Below are the code and all the weights of a small trained network. Each question names an input and a target symbol and asks about switching units off, where a switched-off unit gives its printed mean instead of its output.

import numpy as np


def w(rows, s, z=0):
    codes = np.array(rows[::2]) - 128.0
    scale = np.full(codes.shape[1], s)
    scale[-1] = z or s
    return codes * scale


def f(y):
    return y / 2 * (1 + np.tanh(0.7978845608 * (y + 0.044715 * y**3)))


def softmax(a):
    e = np.exp(a - a.max(-1, keepdims=True))
    return e / e.sum(-1, keepdims=True)


def log_softmax(a):
    a = a - a.max(-1, keepdims=True)
    return a - np.log(np.exp(a).sum(-1, keepdims=True))


def net(x, mask):
    ids = ['βδεζηθξπστφψω'.index(c) for c in x.split()]
    T = len(ids)
    res = E[ids] + P[:T]
    r = res
    for j in range(3):
        rows = slice(3 * j, 3 * j + 3)
        q, k, v = (r @ M[0][rows].T for M in (Q, K, V))
        z = softmax(np.where(np.tri(T) > 0, q @ k.T / 3**0.5, -1e9)) @ v
        o = O[0][rows]
        res = res + np.where(mask[j], z, o[:, -1]) @ o[:, :-1]
    y = f(res @ A[0][:, :-1].T + A[0][:, -1])
    res = res + np.where(mask[3:11], y, B[0][:, -1]) @ B[0][:, :-1]
    return log_softmax(res[-1] @ U[:, :-1].T + U[:, -1])


Q, K, V, O, A, B = {}, {}, {}, {}, {}, {}
E = w([
[119,71,174,223],'β',
[234,146,75,252],'δ',
[109,62,104,118],'ε',
[134,93,213,129],'ζ',
[215,151,174,170],'η',
[121,70,39,131],'θ',
[116,157,62,155],'ξ',
[233,153,95,73],'π',
[180,210,120,240],'σ',
[122,88,156,140],'τ',
[176,222,174,76],'φ',
[118,73,169,112],'ψ',
[221,167,164,161],'ω',
],0.019)
P = w([
[247,67,144,137],'0',
[135,150,128,118],'1',
[145,147,127,115],'2',
[150,146,121,116],'3',
[99,188,109,107],'4',
[103,185,109,110],'5',
[107,187,112,112],'6',
[102,206,98,116],'7',
[107,205,101,123],'8',
[108,205,103,124],'9',
],0.013)
Q[0] = w([
[138,137,160,140],'head 1',
[152,69,131,127],'head 1',
[134,163,117,85],'head 1',
[7,88,136,131],'head 2',
[109,84,151,231],'head 2',
[205,42,130,116],'head 2',
[136,61,133,128],'head 3',
[44,148,109,143],'head 3',
[154,93,110,137],'head 3',
],0.02)
K[0] = w([
[115,153,189,126],'head 1',
[127,61,132,114],'head 1',
[178,153,112,99],'head 1',
[48,46,185,122],'head 2',
[129,76,154,215],'head 2',
[252,47,118,148],'head 2',
[187,30,161,153],'head 3',
[32,144,157,164],'head 3',
[181,124,139,150],'head 3',
],0.017)
V[0] = w([
[114,163,186,59],'head 1',
[145,184,61,80],'head 1',
[167,25,158,95],'head 1',
[153,195,248,95],'head 2',
[88,149,170,216],'head 2',
[130,177,9,214],'head 2',
[143,74,174,69],'head 3',
[131,163,225,201],'head 3',
[74,97,146,90],'head 3',
],0.011)
O[0] = w([
[145,100,7,89,147],'head 1',
[152,99,162,69,195],'head 1',
[57,191,106,115,223],'head 1',
[196,41,102,139,225],'head 2',
[95,104,117,190,8],'head 2',
[92,140,207,120,84],'head 2',
[97,120,62,164,196],'head 3',
[139,98,171,203,111],'head 3',
[157,147,93,178,1],'head 3',
],0.011,0.0049)
A[0] = w([
[79,164,134,176,159],'neuron 1',
[146,153,89,214,103],'neuron 2',
[2,37,96,186,82],'neuron 3',
[144,66,184,101,183],'neuron 4',
[240,227,133,208,116],'neuron 5',
[97,193,198,151,2],'neuron 6',
[56,135,144,87,96],'neuron 7',
[76,51,66,35,130],'neuron 8',
],0.0096,0.0081)
B[0] = w([
[148,180,96,151,164],'neuron 1',
[92,84,107,94,157],'neuron 2',
[255,125,175,91,178],'neuron 3',
[98,168,112,172,199],'neuron 4',
[54,102,180,54,153],'neuron 5',
[152,117,15,94,154],'neuron 6',
[215,50,221,134,142],'neuron 7',
[59,120,176,167,247],'neuron 8',
],0.0094,0.013)
U = w([
[121,95,143,159,82],'β',
[199,166,143,201,157],'δ',
[74,143,201,186,94],'ε',
[183,29,119,104,17],'ζ',
[133,143,159,147,78],'η',
[115,93,155,150,126],'θ',
[128,82,182,159,84],'ξ',
[145,149,128,55,115],'π',
[64,255,132,194,171],'σ',
[112,86,133,147,87],'τ',
[36,52,153,138,159],'φ',
[102,138,42,169,254],'ψ',
[137,142,121,160,106],'ω',
],0.0083,0.0049)

Each question gives the input, a string of symbols that net reads in full, and the target symbol t.
The units are the heads (3 rows each of Q, K, V and O) and the neurons (one row each of A and B). Each row of codes is followed by its name. A weight is (code - 128) times the scale printed after its matrix; where a second scale follows, it is the last column's (O, A, B and U).
mask holds one flag per unit, heads first, then neurons. A switched-off unit (its flag False) gives its mean, the last column of its rows in O or B, instead of its output. The means were averaged over made-up inputs and are rounded, as every weight is.
A unit's drop is (log p(t) with every unit on - log p(t) with that unit switched off) / (log p(t) with every unit on - log p(t) with every unit switched off).
The circuit of an input: a set's keep is (log p(t) with only the set's units on - log p(t) with every unit switched off) / (log p(t) with every unit on - log p(t) with every unit switched off). Starting from all 11 units, units are removed one at a time, each time the one whose removal leaves the highest keep (on an exact tie, the one counted first), for as long as the keep stays at least 0.8.
units of the circuit, in order: the units of the circuit, biggest drop first
top k neurons: the k neurons with the biggest drops, biggest first
which heads matter: for each layer, one digit per head in row order, 1 if its drop is at least 0.15 and else 0, layers parted by /
input ψ ζ π π π φ ψ ε φ, target ζ: units of the circuit, in order => head 1
input ψ ψ ε, target ψ: units of the circuit, in order => head 2; head 3
input ψ ψ ε β ω τ σ β β, target δ: which heads matter => 010
input θ φ π ε β ψ π ζ δ, target σ: which heads matter => 010
input β ξ η θ, target δ: which heads matter => 111
input ζ φ ψ, target ζ: top 3 neurons => neuron 3; neuron 2; neuron 4
input ψ φ ψ ξ ψ ω, target ζ: units of the circuit, in order => head 2; head 1
input ψ ε δ ε ψ ψ η, target σ: top 2 neurons => neuron 1; neuron 4
input ε ξ ψ, target σ: units of the circuit, in order => head 1; head 2
input ψ ψ ψ ζ, target ψ: units of the circuit, in order => head 2; head 1
input ε ζ ψ ψ φ ψ τ, target ψ: units of the circuit, in order => head 1; head 2
input π ψ ε, target φ: units of the circuit, in order => neuron 8; head 3
input β ε β σ ψ τ ψ η β η, target ε: top 2 neurons => neuron 5; neuron 4
input π ξ ψ π π π ψ ψ π η, target π: units of the circuit, in order => head 3; head 2
input ψ ψ ψ ψ ψ ψ ψ π ε, target ψ: top 2 neurons => neuron 7; neuron 5
input ψ β θ π ψ τ β η, target π: top 2 neurons => neuron 8; neuron 5
input ε π ψ β β φ ξ, target ζ: units of the circuit, in order => head 1
input ε ζ ψ ε, target σ: units of the circuit, in order => head 2; head 1
input π ω ξ, target π: top 3 neurons => neuron 8; neuron 6; neuron 7
input ξ ψ θ π ω, target π: units of the circuit, in order => head 2; head 3
input τ ψ β ψ ψ ψ ψ ω ψ τ, target ψ: top 2 neurons => neuron 8; neuron 7
input π β β, target δ: which heads matter => 110
input π ε ω θ, target φ: top 3 neurons => neuron 8; neuron 3; neuron 1
input θ ψ π ε, target π: top 2 neurons => neuron 7; neuron 6
input ψ β η, target φ: top 3 neurons => neuron 5; neuron 2; neuron 3
input β π τ, target δ: top 2 neurons => neuron 3; neuron 1
input δ τ ψ ψ η, target σ: top 2 neurons => neuron 1; neuron 3
input ε ψ π β σ, target ε: top 2 neurons => neuron 4; neuron 5
